Below is a small trained network, with its code and all its weights. Each question gives an input and a class and asks what happens when units are switched off, that is, made to give their printed mean instead of their output.

import numpy as np


def w(rows, s, z=0):
    codes = np.array(rows[::2]) - 128.0
    scale = np.full(codes.shape[1], s)
    scale[-1] = z or s
    return codes * scale


def norm(h):
    return h / np.sqrt((h * h).mean(-1, keepdims=True) + 1e-5)


def f(y):
    return np.maximum(y, 0)


def log_softmax(a):
    a = a - a.max(-1, keepdims=True)
    return a - np.log(np.exp(a).sum(-1, keepdims=True))


def net(x, mask):
    res = np.array(x, float).reshape(1, 2) / 4 @ E
    u = 0
    for l in range(3):
        y = f(norm(res) @ A[l][:, :-1].T + A[l][:, -1])
        res = res + np.where(mask[u : u + 12], y, B[l][:, -1]) @ B[l][:, :-1]
        u += 12
    return log_softmax(norm(res)[-1] @ U[:, :-1].T + U[:, -1])


A, B = {}, {}
E = w([
[219,89,164,121,7],'x0',
[86,112,215,114,106],'x1',
],0.0012)
A[0] = w([
[111,115,185,43,201,1],'L0N1',
[207,142,99,78,190,102],'L0N2',
[205,90,105,137,137,2],'L0N3',
[131,147,72,117,139,123],'L0N4',
[122,186,106,17,156,61],'L0N5',
[100,198,182,103,136,12],'L0N6',
[199,126,163,103,179,21],'L0N7',
[107,102,125,226,207,226],'L0N8',
[184,148,107,111,252,62],'L0N9',
[90,109,155,81,112,217],'L0N10',
[176,63,145,47,88,123],'L0N11',
[115,120,130,126,184,18],'L0N12',
],0.0032,0.00039)
B[0] = w([
[191,84,112,165,158,192],'L0N1',
[141,75,157,150,154,195],'L0N2',
[192,78,6,139,93,192],'L0N3',
[141,73,199,190,108,188],'L0N4',
[112,129,112,112,77,171],'L0N5',
[166,95,107,171,158,175],'L0N6',
[169,136,200,167,67,136],'L0N7',
[159,209,204,106,96,224],'L0N8',
[123,185,114,107,48,230],'L0N9',
[85,121,75,126,137,195],'L0N10',
[74,129,55,152,163,250],'L0N11',
[85,143,137,126,120,175],'L0N12',
],0.0024,0.0019)
A[1] = w([
[129,52,129,109,82,170],'L1N1',
[129,125,192,165,253,208],'L1N2',
[94,105,159,78,102,57],'L1N3',
[217,89,123,96,125,60],'L1N4',
[70,124,138,124,110,48],'L1N5',
[120,120,142,124,50,193],'L1N6',
[96,83,114,162,145,3],'L1N7',
[175,133,87,169,79,131],'L1N8',
[164,73,159,108,124,89],'L1N9',
[56,89,89,188,36,138],'L1N10',
[197,204,105,167,89,145],'L1N11',
[67,183,153,54,87,137],'L1N12',
],0.0028,0.00075)
B[1] = w([
[80,182,137,149,94,230],'L1N1',
[197,114,156,125,102,218],'L1N2',
[129,133,128,172,168,150],'L1N3',
[92,252,46,106,174,186],'L1N4',
[99,118,117,141,91,151],'L1N5',
[121,132,99,95,182,219],'L1N6',
[125,127,160,157,146,149],'L1N7',
[133,129,143,78,160,240],'L1N8',
[117,134,144,145,153,162],'L1N9',
[167,161,132,107,152,254],'L1N10',
[138,106,179,125,150,239],'L1N11',
[67,114,56,185,132,183],'L1N12',
],0.0036,0.0019)
A[2] = w([
[57,153,113,134,132,101],'L2N1',
[166,142,107,184,121,253],'L2N2',
[74,54,110,134,167,194],'L2N3',
[184,71,172,82,119,180],'L2N4',
[208,137,58,114,86,120],'L2N5',
[116,133,186,155,125,169],'L2N6',
[93,151,77,166,121,104],'L2N7',
[187,158,126,52,138,134],'L2N8',
[136,2,179,148,156,149],'L2N9',
[111,188,96,194,213,124],'L2N10',
[137,85,173,129,131,77],'L2N11',
[148,146,191,92,102,146],'L2N12',
],0.004,0.0011)
B[2] = w([
[106,174,219,177,71,182],'L2N1',
[10,140,183,111,155,199],'L2N2',
[195,61,6,61,143,140],'L2N3',
[100,147,192,240,153,156],'L2N4',
[91,209,135,29,203,212],'L2N5',
[155,175,57,120,151,179],'L2N6',
[88,175,193,181,174,177],'L2N7',
[155,78,57,99,223,213],'L2N8',
[212,51,189,189,231,167],'L2N9',
[123,118,132,104,24,254],'L2N10',
[182,64,222,106,186,147],'L2N11',
[117,88,107,155,189,163],'L2N12',
],0.0022,0.0032)
U = w([
[130,49,53,161,60,33],'0',
[228,50,78,137,29,12],'1',
[219,56,229,217,235,189],'2',
[216,23,77,124,14,3],'3',
[25,247,210,206,28,226],'4',
[175,38,87,130,58,10],'5',
[172,206,29,3,236,218],'6',
[204,54,96,121,38,12],'7',
],0.0067,0.0052)

Each question gives the input, the list of numbers given to net, and the class t.
The units are the neurons (one row each of A and B). Each row of codes is followed by its name. A weight is (code - 128) times the scale printed after its matrix; where a second scale follows, it is the last column's (A, B and U).
mask holds one flag per neuron, layer by layer. A switched-off neuron (its flag False) gives its mean, the last column of its row in B, instead of its output. The means were averaged over made-up inputs and are rounded, as every weight is.
A unit's drop is (log p(t) with every unit on - log p(t) with that unit switched off) / (log p(t) with every unit on - log p(t) with every unit switched off).
unit that matters most: the unit with the biggest drop
top k neurons: the k neurons with the biggest drops, biggest first
top k neurons in layer l: the k neurons of layer l with the biggest drops, biggest first
drop when u is switched off: that unit's drop, to one decimal
input [-6,5], class 4: unit that matters most	L0N8
input [-4,-7], class 4: top 4 neurons	(L0N3, L0N1, L0N9, L1N10)
input [1,6], class 2: top 4 neurons in layer 1	(L1N4, L1N12, L1N7, L1N2)
input [7,5], class 6: top 2 neurons in layer 1	(L1N10, L1N6)
input [1,8], class 2: top 2 neurons	(L0N9, L1N4)
input [8,6], class 6: top 2 neurons	(L1N6, L1N10)
input [-1,-3], class 2: top 3 neurons in layer 0	(L0N4, L0N2, L0N11)
input [-2,2], class 2: top 2 neurons	(L0N1, L0N6)
input [-4,4], class 2: top 4 neurons	(L1N2, L0N1, L0N6, L1N4)
input [-6,8], class 2: top 2 neurons	(L0N1, L1N2)
input [0,2], class 2: top 2 neurons	(L0N9, L0N3)
input [-5,-7], class 4: drop when L0N9 is switched off	0.3
input [7,-8], class 6: drop when L2N5 is switched off	0.1
input [-4,-6], class 4: unit that matters most	L0N9
